Here is a tiny trained network, its code and every weight. The questions are about switching its units off for an input and a class, where a switched-off unit gives its printed mean instead of its output.

import numpy as np


def w(rows, s, z=0):
    codes = np.array(rows[::2]) - 128.0
    scale = np.full(codes.shape[1], s)
    scale[-1] = z or s
    return codes * scale


def f(y):
    return np.maximum(y, 0)


def log_softmax(a):
    a = a - a.max(-1, keepdims=True)
    return a - np.log(np.exp(a).sum(-1, keepdims=True))


def net(x, mask):
    res = np.array(x, float).reshape(1, 2) / 4 @ E
    y = f(res @ A[0][:, :-1].T + A[0][:, -1])
    res = res + np.where(mask, y, B[0][:, -1]) @ B[0][:, :-1]
    return log_softmax(res[-1] @ U[:, :-1].T + U[:, -1])


A, B = {}, {}
E = w([
[161,211,247,183,66,21,11,86],'x0',
[46,52,203,226,58,100,233,181],'x1',
],0.012)
A[0] = w([
[144,137,155,104,66,82,60,119,64],'neuron 0',
[43,80,149,145,39,60,222,165,69],'neuron 1',
[149,89,100,97,165,76,165,148,102],'neuron 2',
[61,165,109,133,67,145,107,164,249],'neuron 3',
[138,128,99,121,154,93,155,187,95],'neuron 4',
[63,40,134,53,195,181,163,127,181],'neuron 5',
[43,15,220,194,99,54,156,180,115],'neuron 6',
[154,85,102,191,111,94,150,125,229],'neuron 7',
[139,126,97,123,171,201,177,160,87],'neuron 8',
[133,165,209,150,123,108,82,166,85],'neuron 9',
[90,69,67,116,181,176,177,166,88],'neuron 10',
[117,157,161,133,131,64,97,143,176],'neuron 11',
[199,204,95,46,254,134,80,88,138],'neuron 12',
[132,184,141,208,102,95,108,56,117],'neuron 13',
[79,150,127,48,167,196,174,211,76],'neuron 14',
[178,150,139,168,53,119,93,144,98],'neuron 15',
[131,196,180,178,105,46,97,136,94],'neuron 16',
[45,123,176,209,105,136,199,152,117],'neuron 17',
],0.0094,0.014)
B[0] = w([
[115,177,106,144,90,85,132,102,167],'neuron 0',
[122,196,118,90,63,117,151,118,219],'neuron 1',
[110,130,100,127,110,136,84,98,146],'neuron 2',
[166,12,171,142,245,109,55,154,215],'neuron 3',
[129,151,111,141,114,126,150,142,138],'neuron 4',
[188,86,123,160,128,54,110,156,219],'neuron 5',
[105,160,109,73,111,131,111,153,255],'neuron 6',
[230,106,161,126,189,146,41,163,208],'neuron 7',
[119,159,97,153,125,111,114,125,173],'neuron 8',
[105,144,96,147,68,66,113,103,175],'neuron 9',
[103,152,95,176,110,85,103,131,196],'neuron 10',
[160,88,130,146,124,61,89,132,195],'neuron 11',
[118,190,197,86,124,126,204,194,242],'neuron 12',
[161,121,97,136,106,88,100,131,188],'neuron 13',
[103,162,82,166,65,82,143,134,173],'neuron 14',
[97,166,119,159,136,114,151,128,166],'neuron 15',
[118,150,83,176,113,104,121,130,202],'neuron 16',
[99,167,132,48,109,100,177,124,220],'neuron 17',
],0.012,0.02)
U = w([
[134,129,53,247,112,99,135,115,76],'0',
[127,174,142,12,120,136,167,135,91],'1',
[169,41,182,149,202,132,105,142,255],'2',
[130,112,141,155,126,180,154,85,91],'3',
],0.014,0.0076)

Each question gives the input, the list of numbers given to net, and the class t.
The units are the neurons (one row each of A and B). Each row of codes is followed by its name. A weight is (code - 128) times the scale printed after its matrix; where a second scale follows, it is the last column's (A, B and U).
mask holds one flag per neuron, in row order. A switched-off neuron (its flag False) gives its mean, the last column of its row in B, instead of its output. The means were averaged over made-up inputs and are rounded, as every weight is.
A unit's drop is (log p(t) with every unit on - log p(t) with that unit switched off) / (log p(t) with every unit on - log p(t) with every unit switched off).
The circuit of an input: a set's keep is (log p(t) with only the set's units on - log p(t) with every unit switched off) / (log p(t) with every unit on - log p(t) with every unit switched off). Starting from the 12 units with the biggest drops (on a tie, the unit counted first), units are removed one at a time, each time the one whose removal leaves the highest keep (on an exact tie, the one counted first), for as long as the keep stays at least 0.8.
circuit, biggest first: the units of the circuit, biggest drop first
k most important neurons: the k neurons with the biggest drops, biggest first
drop of u: that unit's drop, to one decimal
input [1,4], class 1: circuit, biggest first -> [neuron 17]
input [4,-4], class 0: 2 most important neurons -> [neuron 17; neuron 6]
input [0,4], class 1: 3 most important neurons -> [neuron 17; neuron 1; neuron 6]
input [5,8], class 1: 2 most important neurons -> [neuron 17; neuron 6]
input [7,-7], class 0: 3 most important neurons -> [neuron 16; neuron 17; neuron 6]
input [2,3], class 2: 2 most important neurons -> [neuron 12; neuron 3]
input [4,5], class 1: 2 most important neurons -> [neuron 6; neuron 17]
input [2,4], class 1: drop of neuron 5 -> 0.4
input [4,6], class 1: drop of neuron 17 -> 0.2
input [-3,-2], class 2: drop of neuron 9 -> 0.1
